Here is a tiny trained network, its code and every weight. The questions are about switching its units off for an input and a class, where a switched-off unit gives its printed mean instead of its output.

import numpy as np


def w(rows, s, z=0):
    codes = np.array(rows[::2]) - 128.0
    scale = np.full(codes.shape[1], s)
    scale[-1] = z or s
    return codes * scale


def norm(h):
    return h / np.sqrt((h * h).mean(-1, keepdims=True) + 1e-5)


def f(y):
    return y / 2 * (1 + np.tanh(0.7978845608 * (y + 0.044715 * y**3)))


def log_softmax(a):
    a = a - a.max(-1, keepdims=True)
    return a - np.log(np.exp(a).sum(-1, keepdims=True))


def net(x, mask):
    res = np.array(x, float).reshape(1, 5) / 4 @ E
    u = 0
    for l in range(3):
        y = f(norm(res) @ A[l][:, :-1].T + A[l][:, -1])
        res = res + np.where(mask[u : u + 5], y, B[l][:, -1]) @ B[l][:, :-1]
        u += 5
    return log_softmax(norm(res)[-1] @ U[:, :-1].T + U[:, -1])


A, B = {}, {}
E = w([
[4,170,146,158,171],'x0',
[143,122,161,147,165],'x1',
[175,196,49,196,135],'x2',
[130,91,49,130,108],'x3',
[184,148,158,214,8],'x4',
],0.0033)
A[0] = w([
[186,107,132,147,98,3],'0.n0',
[96,132,150,90,234,14],'0.n1',
[208,135,88,101,130,48],'0.n2',
[88,143,253,173,56,20],'0.n3',
[230,177,130,129,113,44],'0.n4',
],0.0049,0.0014)
B[0] = w([
[199,65,109,81,153,129],'0.n0',
[126,181,69,73,218,197],'0.n1',
[169,70,244,212,46,162],'0.n2',
[78,252,241,97,69,251],'0.n3',
[219,109,114,57,143,183],'0.n4',
],0.0035,0.0014)
A[1] = w([
[58,3,128,44,119,118],'1.n0',
[190,176,110,57,148,254],'1.n1',
[119,21,134,69,71,46],'1.n2',
[17,148,129,169,186,128],'1.n3',
[155,160,17,214,67,54],'1.n4',
],0.0048,0.00072)
B[1] = w([
[138,241,45,79,132,239],'1.n0',
[125,66,185,165,135,213],'1.n1',
[233,226,74,106,77,190],'1.n2',
[254,45,167,112,118,234],'1.n3',
[47,41,116,148,118,250],'1.n4',
],0.0052,0.0016)
A[2] = w([
[57,91,71,201,94,26],'2.n0',
[141,121,143,154,170,148],'2.n1',
[96,211,237,149,70,57],'2.n2',
[97,102,147,59,254,6],'2.n3',
[197,74,155,110,76,29],'2.n4',
],0.0079,0.0021)
B[2] = w([
[37,82,84,129,110,182],'2.n0',
[146,181,120,209,44,148],'2.n1',
[102,38,246,3,117,253],'2.n2',
[58,210,142,159,214,248],'2.n3',
[194,76,123,177,184,179],'2.n4',
],0.0066,0.0036)
U = w([
[118,143,136,156,113,10],'0',
[20,61,40,174,75,173],'1',
[128,173,142,207,132,2],'2',
[246,58,107,172,90,190],'3',
[89,79,249,48,87,201],'4',
[39,227,116,114,239,196],'5',
[174,192,26,23,93,105],'6',
],0.011,0.005)

Each question gives the input, the list of numbers given to net, and the class t.
The units are the neurons (one row each of A and B). Each row of codes is followed by its name. A weight is (code - 128) times the scale printed after its matrix; where a second scale follows, it is the last column's (A, B and U).
mask holds one flag per neuron, layer by layer. A switched-off neuron (its flag False) gives its mean, the last column of its row in B, instead of its output. The means were averaged over made-up inputs and are rounded, as every weight is.
A unit's drop is (log p(t) with every unit on - log p(t) with that unit switched off) / (log p(t) with every unit on - log p(t) with every unit switched off).
The circuit of an input: a set's keep is (log p(t) with only the set's units on - log p(t) with every unit switched off) / (log p(t) with every unit on - log p(t) with every unit switched off). Starting from the 12 units with the biggest drops (on a tie, the unit counted first), units are removed one at a time, each time the one whose removal leaves the highest keep (on an exact tie, the one counted first), for as long as the keep stays at least 0.8.
circuit, biggest first: the units of the circuit, biggest drop first
top k neurons: the k neurons with the biggest drops, biggest first
k most important neurons of layer l: the k neurons of layer l with the biggest drops, biggest first
drop of u: that unit's drop, to one decimal
input [8,3,0,-8,1], class 4: circuit, biggest first : (2.n2)
input [-2,-7,8,-2,2], class 1: top 3 neurons : (1.n4 2.n0 1.n3)
input [0,2,-7,5,3], class 6: top 4 neurons : (1.n0 1.n2 0.n2 1.n1)
input [-5,2,-1,4,-2], class 3: top 3 neurons : (0.n2 2.n4 2.n3)
input [-4,-6,3,2,-4], class 3: top 3 neurons : (0.n2 2.n3 1.n2)
input [-5,-8,-8,-4,-1], class 6: circuit, biggest first : (1.n0 1.n2)
input [7,7,4,2,1], class 2: top 4 neurons : (1.n3 2.n2 2.n1 0.n2)
input [-8,-5,3,4,-6], class 3: circuit, biggest first : (0.n2 2.n4)
input [-8,0,-8,-3,-5], class 6: circuit, biggest first : (1.n0 2.n2)
input [4,-1,-6,5,0], class 6: 2 most important neurons of layer 2 : (2.n3 2.n2)
input [7,2,5,2,7], class 1: top 2 neurons : (1.n4 2.n0)
input [4,-3,-7,-6,-3], class 5: top 3 neurons : (2.n3 0.n1 0.n2)
input [2,0,4,-4,0], class 4: top 4 neurons : (0.n0 2.n4 2.n3 0.n1)
input [2,2,0,3,2], class 1: circuit, biggest first : (2.n0)
input [-2,5,8,8,-7], class 1: top 2 neurons : (1.n4 0.n2)
input [-2,-8,-8,-1,-2], class 6: 2 most important neurons of layer 1 : (1.n2 1.n0)
input [-3,-5,-4,0,-8], class 5: top 2 neurons : (2.n3 0.n1)
input [-3,-1,0,1,-2], class 3: top 2 neurons : (0.n2 2.n3)
input [-2,-8,6,7,5], class 1: top 3 neurons : (1.n4 2.n0 1.n3)
input [1,-3,3,-1,2], class 1: circuit, biggest first : (1.n4)
input [-1,7,3,-2,-1], class 2: top 4 neurons : (2.n1 1.n0 2.n2 1.n1)
input [-5,-3,7,4,-4], class 1: top 2 neurons : (1.n4 1.n3)
input [8,-6,6,-3,5], class 4: top 2 neurons : (2.n2 0.n3)
input [-7,4,-5,0,-6], class 5: 2 most important neurons of layer 1 : (1.n3 1.n1)
input [-2,7,-3,-5,-7], class 5: drop of 2.n2 : 0.0
input [-4,0,-8,-1,0], class 6: drop of 1.n0 : 0.4
input [-4,-5,-1,4,-4], class 6: drop of 1.n0 : 0.3
input [2,7,0,7,0], class 1: drop of 0.n3 : 1.4
input [-6,0,-3,0,-1], class 3: most important neuron of layer 2 : (2.n4)
